.58,-.05,.38,.07,.18,.12,-.08,.08,-.01
.33,-.03,.49,-.14,-.21,.04,.53,-.08,.48
.06,-.08,.17,-.18,-.24,-.03,.25,-.09,.17
-.13,.41,.08,.26,.32,-.08,.31,.12,.22
->
.22,.12,.31,-.08,.32,.26,.08,.41,-.13
.17,-.09,.25,-.03,-.24,-.18,.17,-.08,.06
.48,-.08,.53,.04,-.21,-.14,.49,-.03,.33
-.01,.08,-.08,.12,.18,.07,.38,-.05,.58

.14,-.16,-.23,-.20,.07,-.10
-.26,.11,.02,.10,-.08,.32
-.03,.31,.58,.63,.06,-.16
-.02,-.72,.25,.27,-.37,-.08
.13,.26,.13,-.14,.09,-.01
.14,.38,.34,.11,.12,-.03
-.26,.30,-.26,.38,.41,.05
-.60,-.36,.28,-.36,-.44,.60
.20,.48,.38,-.03,.12,-.01
->
-.01,.12,-.03,.38,.48,.20
.60,-.44,-.36,.28,-.36,-.60
.05,.41,.38,-.26,.30,-.26
-.03,.12,.11,.34,.38,.14
-.01,.09,-.14,.13,.26,.13
-.08,-.37,.27,.25,-.72,-.02
-.16,.06,.63,.58,.31,-.03
.32,-.08,.10,.02,.11,-.26
-.10,.07,-.20,-.23,-.16,.14

-.52,-.23,.09,.00,.33,-.15,-.30,.19,-.08,-.53
.05,.18,-.01,-.47,-.28,.18,.25,-.10,-.06,-.07
.27,-.15,-.43,.19,-.22,-.10,.30,-.01,.00,.28
.23,.29,-.17,.16,-.47,.05,.49,-.35,.22,.35
-.51,-.38,.17,.04,.65,-.18,-.71,.50,-.25,-.54
-.08,.07,.23,-.03,.08,-.12,-.65,-.06,.33,-.14
-.14,-.13,-.25,.19,-.15,.22,.33,-.04,-.10,-.07
.29,.15,.06,-.04,-.16,-.01,.23,-.14,-.05,.25
-.15,-.21,.01,.02,.01,-.15,-.03,-.14,.32,-.13
->
-.13,.32,-.14,-.03,-.15,.01,.02,.01,-.21,-.15
.25,-.05,-.14,.23,-.01,-.16,-.04,.06,.15,.29
-.07,-.10,-.04,.33,.22,-.15,.19,-.25,-.13,-.14
-.14,.33,-.06,-.65,-.12,.08,-.03,.23,.07,-.08
-.54,-.25,.50,-.71,-.18,.65,.04,.17,-.38,-.51
.35,.22,-.35,.49,.05,-.47,.16,-.17,.29,.23
.28,.00,-.01,.30,-.10,-.22,.19,-.43,-.15,.27
-.07,-.06,-.10,.25,.18,-.28,-.47,-.01,.18,.05
-.53,-.08,.19,-.30,-.15,.33,.00,.09,-.23,-.52

-.05,.21,-.47,.00,-.08,-.08,.00,-.33,.05,.03,.47,.05,.46,-.44,.02,.34
-.12,.19,-.59,.01,.37,-.50,-.17,.07,.04,.02,.50,-.07,.07,-.35,.01,-.05
.06,-.53,-.11,.00,.29,-.16,-.56,.25,-.07,-.06,-.47,-.43,.09,-.26,-.04,.24
-.04,.27,.15,.00,.63,-.27,-.01,-.53,-.01,-.02,.44,.07,-.33,.36,-.02,-.37
-.09,.22,.17,.00,.13,-.39,.02,.18,.00,-.01,.13,.06,-.51,.47,.00,-.59
->
-.59,.00,.47,-.51,.06,.13,-.01,.00,.18,.02,-.39,.13,.00,.17,.22,-.09
-.37,-.02,.36,-.33,.07,.44,-.02,-.01,-.53,-.01,-.27,.63,.00,.15,.27,-.04
.24,-.04,-.26,.09,-.43,-.47,-.06,-.07,.25,-.56,-.16,.29,.00,-.11,-.53,.06
-.05,.01,-.35,.07,-.07,.50,.02,.04,.07,-.17,-.50,.37,.01,-.59,.19,-.12
.34,.02,-.44,.46,.05,.47,.03,.05,-.33,.00,-.08,-.08,.00,-.47,.21,-.05

-.05,-.59
.03,.46
-.05,-.36
.12,.13
.07,.31
.03,.06
.19,-.03
.04,.19
->
.19,.04
-.03,.19
.06,.03
.31,.07
.13,.12
-.36,-.05
.46,.03
-.59,-.05

-.08,-.02,-.10,-.14,-.16,-.04,-.16,-.07,-.13,-.18
-.07,-.10,.10,.00,.03,-.10,-.10,-.03,-.09,-.10
-.10,-.25,.15,-.10,-.06,-.19,-.17,.08,-.15,.00
-.11,-.24,.18,-.19,-.21,-.16,-.19,-.14,-.17,-.12
-.39,.01,-.09,.04,.40,-.19,-.25,.52,-.20,.01
-.07,-.05,.04,-.08,-.07,-.04,-.05,-.03,-.04,-.03
-.05,-.18,.18,.04,.12,-.22,-.22,.05,-.23,-.20
-.05,-.03,-.02,-.05,-.06,.01,.00,-.05,.01,.03
->
.03,.01,-.05,.00,.01,-.06,-.05,-.02,-.03,-.05
-.20,-.23,.05,-.22,-.22,.12,.04,.18,-.18,-.05
-.03,-.04,-.03,-.05,-.04,-.07,-.08,.04,-.05,-.07
.01,-.20,.52,-.25,-.19,.40,.04,-.09,.01,-.39
-.12,-.17,-.14,-.19,-.16,-.21,-.19,.18,-.24,-.11
.00,-.15,.08,-.17,-.19,-.06,-.10,.15,-.25,-.10
-.10,-.09,-.03,-.10,-.10,.03,.00,.10,-.10,-.07
-.18,-.13,-.07,-.16,-.04,-.16,-.14,-.10,-.02,-.08
---
.09,.35,.62,.06,-.09,-.09,-.26
.12,.36,.61,.03,-.05,-.11,-.27
.03,.30,.65,.15,-.16,-.09,-.23
.19,.39,.52,-.09,.09,-.11,-.28
.21,.39,.48,-.14,.12,-.11,-.27
.14,.38,.58,-.01,.00,-.11,-.27
->
.03,.30,.65,.15,-.16,-.09,-.23
.09,.35,.62,.06,-.09,-.09,-.26
.12,.36,.61,.03,-.05,-.11,-.27
.14,.38,.58,-.01,.00,-.11,-.27
.19,.39,.52,-.09,.09,-.11,-.28
.21,.39,.48,-.14,.12,-.11,-.27

.17,-.24,.22,.01,-.05,.01,.13,-.05,.03,.25,.27
.03,-.27,-.19,-.04,-.26,-.22,-.36,-.15,.08,.30,-.13
.33,-.60,.13,-.42,-.33,-.24,-.07,-.29,-.03,-.03,.14
->
.17,-.24,.22,.01,-.05,.01,.13,-.05,.03,.25,.27
.33,-.60,.13,-.42,-.33,-.24,-.07,-.29,-.03,-.03,.14
.03,-.27,-.19,-.04,-.26,-.22,-.36,-.15,.08,.30,-.13

.05,.01,.12,.32
-.20,-.05,-.22,-.44
.00,-.16,.16,-.14
.07,.26,-.06,.14
-.08,-.16,.00,.24
-.29,-.19,-.28,-.65
->
.00,-.16,.16,-.14
.05,.01,.12,.32
-.08,-.16,.00,.24
.07,.26,-.06,.14
-.20,-.05,-.22,-.44
-.29,-.19,-.28,-.65

.10,-.19,.33,.08,.32,-.07,.11,.16,.29,.22
-.17,.41,-.51,-.14,-.20,.13,-.16,-.18,-.12,-.05
-.06,-.54,-.01,-.29,.01,-.03,-.27,-.35,-.45,-.09
.22,.18,-.15,.30,.28,-.07,.02,.24,.05,.37
->
.10,-.19,.33,.08,.32,-.07,.11,.16,.29,.22
-.06,-.54,-.01,-.29,.01,-.03,-.27,-.35,-.45,-.09
.22,.18,-.15,.30,.28,-.07,.02,.24,.05,.37
-.17,.41,-.51,-.14,-.20,.13,-.16,-.18,-.12,-.05

.04,.58,.00,-.01,.14
.03,.70,.10,.44,.09
->
.03,.70,.10,.44,.09
.04,.58,.00,-.01,.14

-.15,-.02,.00,.03,-.10,-.02,-.19,-.07,-.02,-.06
-.43,-.06,.01,.09,-.29,-.05,-.52,-.21,-.06,-.17
->
-.43,-.06,.01,.09,-.29,-.05,-.52,-.21,-.06,-.17
-.15,-.02,.00,.03,-.10,-.02,-.19,-.07,-.02,-.06

-.41,-.11,-.46,.04
.11,.16,.51,.33
.26,-.21,-.59,-.36
-.59,-.06,.00,-.66
->
.11,.16,.51,.33
-.59,-.06,.00,-.66
-.41,-.11,-.46,.04
.26,-.21,-.59,-.36

-.25,-.04,-.12,-.19,-.27,-.34,-.35,.37,.05,.28
.16,-.17,-.26,.21,-.29,-.47,-.13,-.44,-.44,.15
.16,.32,-.18,-.41,.23,-.12,.42,-.72,-.36,-.23
-.04,.04,.24,-.21,-.05,-.53,.46,.02,.20,-.38
-.18,-.50,-.23,-.08,-.16,-.57,.25,.06,.12,-.35
.00,-.20,.23,.13,.52,.70,.19,-.17,-.19,.15
->
-.04,.04,.24,-.21,-.05,-.53,.46,.02,.20,-.38
.00,-.20,.23,.13,.52,.70,.19,-.17,-.19,.15
-.25,-.04,-.12,-.19,-.27,-.34,-.35,.37,.05,.28
.16,.32,-.18,-.41,.23,-.12,.42,-.72,-.36,-.23
-.18,-.50,-.23,-.08,-.16,-.57,.25,.06,.12,-.35
.16,-.17,-.26,.21,-.29,-.47,-.13,-.44,-.44,.15
